Here is a tiny trained network, its code and every weight. The questions are about switching its units off for an input and a target symbol, where a switched-off unit gives its printed mean instead of its output.

import numpy as np


def w(rows, s, z=0):
    codes = np.array(rows[::2]) - 128.0
    scale = np.full(codes.shape[1], s)
    scale[-1] = z or s
    return codes * scale


def softmax(a):
    e = np.exp(a - a.max(-1, keepdims=True))
    return e / e.sum(-1, keepdims=True)


def log_softmax(a):
    a = a - a.max(-1, keepdims=True)
    return a - np.log(np.exp(a).sum(-1, keepdims=True))


def net(x, mask):
    ids = ['ΓΔΘΞΠαβεηλμσφψω'.index(c) for c in x.split()]
    T = len(ids)
    res = E[ids] + P[:T]
    u = 0
    for l in range(3):
        r = res
        for j in range(2):
            rows = slice(4 * j, 4 * j + 4)
            q, k, v = (r @ M[l][rows].T for M in (Q, K, V))
            z = softmax(np.where(np.tri(T) > 0, q @ k.T / 4**0.5, -1e9)) @ v
            o = O[l][rows]
            res = res + np.where(mask[u + j], z, o[:, -1]) @ o[:, :-1]
        u += 2
    return log_softmax(res[-1] @ U[:, :-1].T + U[:, -1])


Q, K, V, O = {}, {}, {}, {}
E = w([
[63,145,172,51,211,40,129,142,68,133],'Γ',
[65,143,165,58,206,35,136,154,53,131],'Δ',
[163,117,103,86,118,149,224,143,109,131],'Θ',
[190,141,124,156,110,150,231,116,148,197],'Ξ',
[158,112,94,89,118,143,234,148,116,134],'Π',
[41,142,183,47,210,25,136,162,72,152],'α',
[98,245,91,109,104,165,203,141,191,92],'β',
[77,139,127,158,255,83,139,119,2,71],'ε',
[56,158,128,171,243,175,51,183,33,176],'η',
[107,155,90,51,83,175,188,124,131,76],'λ',
[175,68,246,167,95,172,108,164,124,99],'μ',
[40,64,142,37,139,192,87,41,34,120],'σ',
[172,87,189,71,47,129,89,167,38,81],'φ',
[148,66,43,28,190,64,19,75,91,141],'ψ',
[217,184,91,41,84,191,55,193,45,128],'ω',
],0.0083)
P = w([
[209,215,239,52,173,94,191,73,3,205],'0',
[172,214,214,76,147,97,164,73,25,184],'1',
[156,194,194,89,137,100,156,84,39,171],'2',
[133,181,177,97,131,104,150,101,53,152],'3',
[128,158,158,98,132,107,150,123,58,136],'4',
[115,144,149,100,139,120,146,137,74,124],'5',
[105,124,132,97,139,126,144,157,85,111],'6',
[94,116,121,96,141,138,133,171,93,93],'7',
[85,103,108,96,146,150,120,182,106,79],'8',
[78,87,103,92,149,163,105,193,126,65],'9',
[74,78,93,85,155,178,94,206,139,48],'10',
[61,63,83,83,153,182,83,218,152,34],'11',
[55,48,78,73,151,186,66,230,162,15],'12',
],0.0062)
Q[0] = w([
[178,79,191,245,83,207,117,137,233,170],'0.h1',
[152,162,57,103,49,186,210,116,206,107],'0.h1',
[13,142,182,4,221,106,211,220,15,42],'0.h1',
[22,126,192,16,225,93,113,195,12,74],'0.h1',
[205,74,140,241,128,69,70,84,184,221],'0.h2',
[34,159,245,3,245,84,34,176,2,61],'0.h2',
[54,102,125,62,229,52,35,28,60,176],'0.h2',
[27,181,69,229,237,37,91,75,221,187],'0.h2',
],0.0085)
K[0] = w([
[186,160,223,198,101,109,210,31,146,195],'0.h1',
[108,206,53,103,120,84,252,70,177,94],'0.h1',
[77,21,78,136,133,170,86,243,202,29],'0.h1',
[103,34,105,122,119,175,25,241,174,50],'0.h1',
[200,132,237,131,178,47,95,32,37,231],'0.h2',
[41,30,75,110,215,125,5,235,123,7],'0.h2',
[82,96,82,53,226,72,24,55,75,95],'0.h2',
[43,215,121,129,254,15,174,43,86,214],'0.h2',
],0.0083)
V[0] = w([
[204,130,180,172,109,128,102,54,110,161],'0.h1',
[162,142,154,79,166,102,143,82,31,100],'0.h1',
[87,161,125,104,153,33,200,104,153,145],'0.h1',
[81,103,67,97,154,64,177,152,163,32],'0.h1',
[68,192,183,107,250,59,110,144,5,169],'0.h2',
[218,89,224,46,52,101,50,155,56,108],'0.h2',
[2,86,190,95,237,85,89,156,77,104],'0.h2',
[109,77,57,116,197,74,63,44,98,181],'0.h2',
],0.0074)
O[0] = w([
[146,130,90,195,61,104,182,103,46,157,96],'0.h1',
[197,136,169,122,148,155,148,145,38,134,205],'0.h1',
[183,185,222,106,147,88,122,82,185,144,151],'0.h1',
[182,159,160,95,198,129,76,93,226,51,142],'0.h1',
[94,189,172,103,228,78,132,174,50,154,255],'0.h2',
[220,97,205,96,70,94,103,147,57,141,165],'0.h2',
[59,93,186,107,254,97,102,145,77,114,223],'0.h2',
[109,116,47,130,181,73,75,65,51,162,125],'0.h2',
],0.0067,0.0099)
Q[1] = w([
[74,204,61,40,175,95,54,124,89,121],'1.h1',
[170,220,183,103,102,132,157,92,195,94],'1.h1',
[70,164,171,94,154,148,94,175,108,104],'1.h1',
[53,130,222,109,221,83,111,119,106,109],'1.h1',
[163,118,156,101,141,141,118,175,123,118],'1.h2',
[183,115,81,173,2,158,172,86,169,118],'1.h2',
[129,94,104,162,64,121,115,137,99,135],'1.h2',
[196,119,77,173,15,159,195,74,184,117],'1.h2',
],0.0072)
K[1] = w([
[140,183,97,81,126,148,43,144,120,100],'1.h1',
[44,252,95,124,153,114,254,26,178,96],'1.h1',
[130,146,116,159,113,187,79,171,159,59],'1.h1',
[97,105,132,162,145,151,61,148,145,46],'1.h1',
[156,77,150,134,98,150,130,199,151,90],'1.h2',
[156,174,144,178,137,113,172,119,133,209],'1.h2',
[167,75,147,165,127,112,111,148,89,171],'1.h2',
[150,177,137,182,137,113,174,114,139,202],'1.h2',
],0.0068)
V[1] = w([
[83,85,179,208,156,158,238,37,174,64],'1.h1',
[87,226,52,130,134,252,110,188,156,175],'1.h1',
[56,199,64,93,190,157,141,102,191,131],'1.h1',
[237,199,58,74,109,152,75,132,110,92],'1.h1',
[98,130,127,99,82,87,127,100,181,177],'1.h2',
[152,189,89,163,92,185,133,109,150,51],'1.h2',
[107,75,112,117,190,134,91,55,65,193],'1.h2',
[75,215,139,184,212,20,148,253,187,159],'1.h2',
],0.0052)
O[1] = w([
[148,235,193,113,70,173,87,112,22,61,63],'1.h1',
[149,14,164,139,106,128,203,109,41,154,81],'1.h1',
[194,66,184,111,131,123,97,136,24,175,98],'1.h1',
[221,55,84,138,215,75,230,65,193,127,127],'1.h1',
[70,93,149,106,96,88,88,37,163,169,55],'1.h2',
[87,177,112,190,149,114,144,77,149,111,3],'1.h2',
[188,112,73,79,145,199,131,120,45,144,206],'1.h2',
[126,117,94,153,35,34,87,254,91,132,235],'1.h2',
],0.0053,0.011)
Q[2] = w([
[194,72,177,24,221,143,131,138,86,132],'2.h1',
[177,80,164,41,227,119,122,119,86,145],'2.h1',
[111,160,130,181,32,177,142,171,169,89],'2.h1',
[212,85,176,15,223,141,151,150,84,139],'2.h1',
[125,111,40,148,158,207,222,138,129,122],'2.h2',
[85,116,202,101,155,133,134,239,112,43],'2.h2',
[177,83,123,158,91,84,159,157,187,172],'2.h2',
[189,36,34,173,101,156,148,2,203,163],'2.h2',
],0.0076)
K[2] = w([
[62,27,97,183,61,229,72,126,242,3],'2.h1',
[104,49,120,225,7,252,128,149,254,2],'2.h1',
[85,118,103,80,197,71,82,106,54,136],'2.h1',
[50,60,95,160,88,205,104,143,236,4],'2.h1',
[210,145,100,99,36,148,156,82,202,218],'2.h2',
[135,73,137,153,123,152,96,142,161,46],'2.h2',
[127,197,165,166,119,130,212,161,129,108],'2.h2',
[128,182,144,96,118,101,162,132,122,195],'2.h2',
],0.0084)
V[2] = w([
[193,164,120,162,64,86,113,98,125,189],'2.h1',
[116,160,93,75,119,153,102,149,148,87],'2.h1',
[199,155,178,172,52,181,123,163,107,157],'2.h1',
[138,138,131,105,183,33,143,117,71,165],'2.h1',
[155,205,106,188,231,52,112,159,93,100],'2.h2',
[234,39,185,88,110,43,76,141,195,114],'2.h2',
[136,198,215,149,65,119,224,194,69,100],'2.h2',
[254,150,53,206,124,204,151,102,122,24],'2.h2',
],0.0056)
O[2] = w([
[103,67,164,51,175,111,91,175,159,131,97],'2.h1',
[166,111,158,175,131,141,223,115,131,114,144],'2.h1',
[117,115,208,67,148,44,116,85,144,199,165],'2.h1',
[104,100,58,133,165,176,78,73,135,104,196],'2.h1',
[171,100,143,253,115,118,89,134,186,105,248],'2.h2',
[184,232,27,124,113,46,206,65,154,210,159],'2.h2',
[112,112,130,108,142,111,192,229,168,24,227],'2.h2',
[164,105,159,113,142,10,76,78,49,39,37],'2.h2',
],0.0057,0.012)
U = w([
[253,162,187,91,74,151,230,141,85,155,199],'Γ',
[141,130,64,149,111,160,171,133,154,81,220],'Δ',
[40,122,77,89,180,136,101,101,244,71,156],'Θ',
[191,105,161,186,132,74,23,139,121,42,53],'Ξ',
[129,148,113,137,131,134,125,122,132,129,53],'Π',
[121,128,121,131,123,130,119,120,136,132,78],'α',
[104,11,88,143,163,78,168,115,154,115,40],'β',
[122,160,174,46,157,228,106,94,90,117,53],'ε',
[119,133,120,131,119,130,118,119,133,132,84],'η',
[61,217,106,109,74,80,91,116,51,112,131],'λ',
[122,133,118,141,119,124,117,123,138,129,77],'μ',
[86,117,193,214,168,162,153,84,171,151,143],'σ',
[86,217,84,105,107,156,98,162,207,189,76],'φ',
[143,162,111,172,110,98,82,67,94,182,255],'ψ',
[59,31,104,166,75,143,152,146,102,158,146],'ω',
],0.0053,0.0054)

Each question gives the input, a string of symbols that net reads in full, and the target symbol t.
The units are the heads (4 rows each of Q, K, V and O). Each row of codes is followed by its name. A weight is (code - 128) times the scale printed after its matrix; where a second scale follows, it is the last column's (O and U).
mask holds one flag per head, layer by layer. A switched-off head (its flag False) gives its mean, the last column of its rows in O, instead of its output. The means were averaged over made-up inputs and are rounded, as every weight is.
A unit's drop is (log p(t) with every unit on - log p(t) with that unit switched off) / (log p(t) with every unit on - log p(t) with every unit switched off).
The circuit of an input: a set's keep is (log p(t) with only the set's units on - log p(t) with every unit switched off) / (log p(t) with every unit on - log p(t) with every unit switched off). Starting from all 6 units, units are removed one at a time, each time the one whose removal leaves the highest keep (on an exact tie, the one counted first), for as long as the keep stays at least 0.8.
circuit, biggest first: the units of the circuit, biggest drop first
most important unit: the unit with the biggest drop
heads that matter: for each layer, one digit per head in row order, 1 if its drop is at least 0.15 and else 0, layers parted by /
input α μ Ξ α α α λ Δ α μ, target Δ: circuit, biggest first -> 0.h1; 1.h1; 0.h2; 2.h1
input α λ Δ, target σ: most important unit -> 0.h2
input α β ω ε Ξ β φ ε Γ, target Θ: circuit, biggest first -> 0.h2; 1.h1
input α ε α λ Γ Ξ φ α, target Θ: circuit, biggest first -> 1.h1; 0.h2
input λ σ α μ η λ α φ η, target Θ: heads that matter -> 01 / 11 / 00
input α φ λ α σ α λ α β, target Γ: circuit, biggest first -> 1.h1; 0.h2; 2.h1
input α α α, target φ: circuit, biggest first -> 2.h2; 1.h1; 0.h2
input Γ α Ξ Ξ ψ Θ α ε Ξ Δ σ η, target ε: circuit, biggest first -> 0.h2; 1.h2; 2.h2
input Π Π φ μ λ η β β α α, target Γ: heads that matter -> 11 / 11 / 11
input η α β Π ε α β Π μ μ α, target λ: circuit, biggest first -> 0.h2; 2.h2; 1.h1
input μ Γ α ε α α α ω Δ μ η, target λ: circuit, biggest first -> 0.h2; 2.h2
input σ Π ε ψ ω ε ψ, target β: circuit, biggest first -> 1.h1; 0.h2
input ψ μ Θ α μ α α β α β λ Π, target Γ: heads that matter -> 11 / 10 / 11
input Δ Ξ ε Π ε Δ Δ μ, target Γ: heads that matter -> 01 / 00 / 11
input Π α Π ε ω λ α ε σ ε, target ε: circuit, biggest first -> 1.h2; 0.h2; 2.h2
input Δ Θ α α μ Θ Θ ε, target Ξ: circuit, biggest first -> 0.h1; 2.h2; 1.h2; 1.h1
input ω β ψ α ε, target ψ: circuit, biggest first -> 2.h2; 0.h2; 1.h1
input μ ω Ξ Γ, target β: circuit, biggest first -> 1.h1; 0.h2; 0.h1
input Π β Θ λ η η Π ε ω α, target β: circuit, biggest first -> 1.h1; 0.h2
input β β β λ β β Θ Δ, target Γ: heads that matter -> 11 / 11 / 11
input α σ μ η β Π σ α α σ α, target ε: circuit, biggest first -> 1.h2; 0.h2; 2.h2
input β ε α ψ η μ μ η Θ Δ Θ μ, target Θ: heads that matter -> 11 / 11 / 10
input Π β β β φ β ψ β ε β Π β Δ, target Γ: heads that matter -> 11 / 10 / 11
input β φ β Ξ Γ β α η ε α Θ α ε, target Ξ: most important unit -> 1.h2
input α α α α μ ε, target λ: heads that matter -> 11 / 00 / 01
input α ε α μ α α Γ, target φ: most important unit -> 2.h2
input β β λ β α η λ β α, target σ: most important unit -> 0.h2
input ψ α β β μ Δ, target λ: heads that matter -> 11 / 10 / 01
input β α β Ξ ε λ μ Ξ β Θ ψ, target ψ: heads that matter -> 01 / 00 / 01
input Γ φ ψ Ξ ω σ Ξ η, target ε: heads that matter -> 11 / 01 / 01
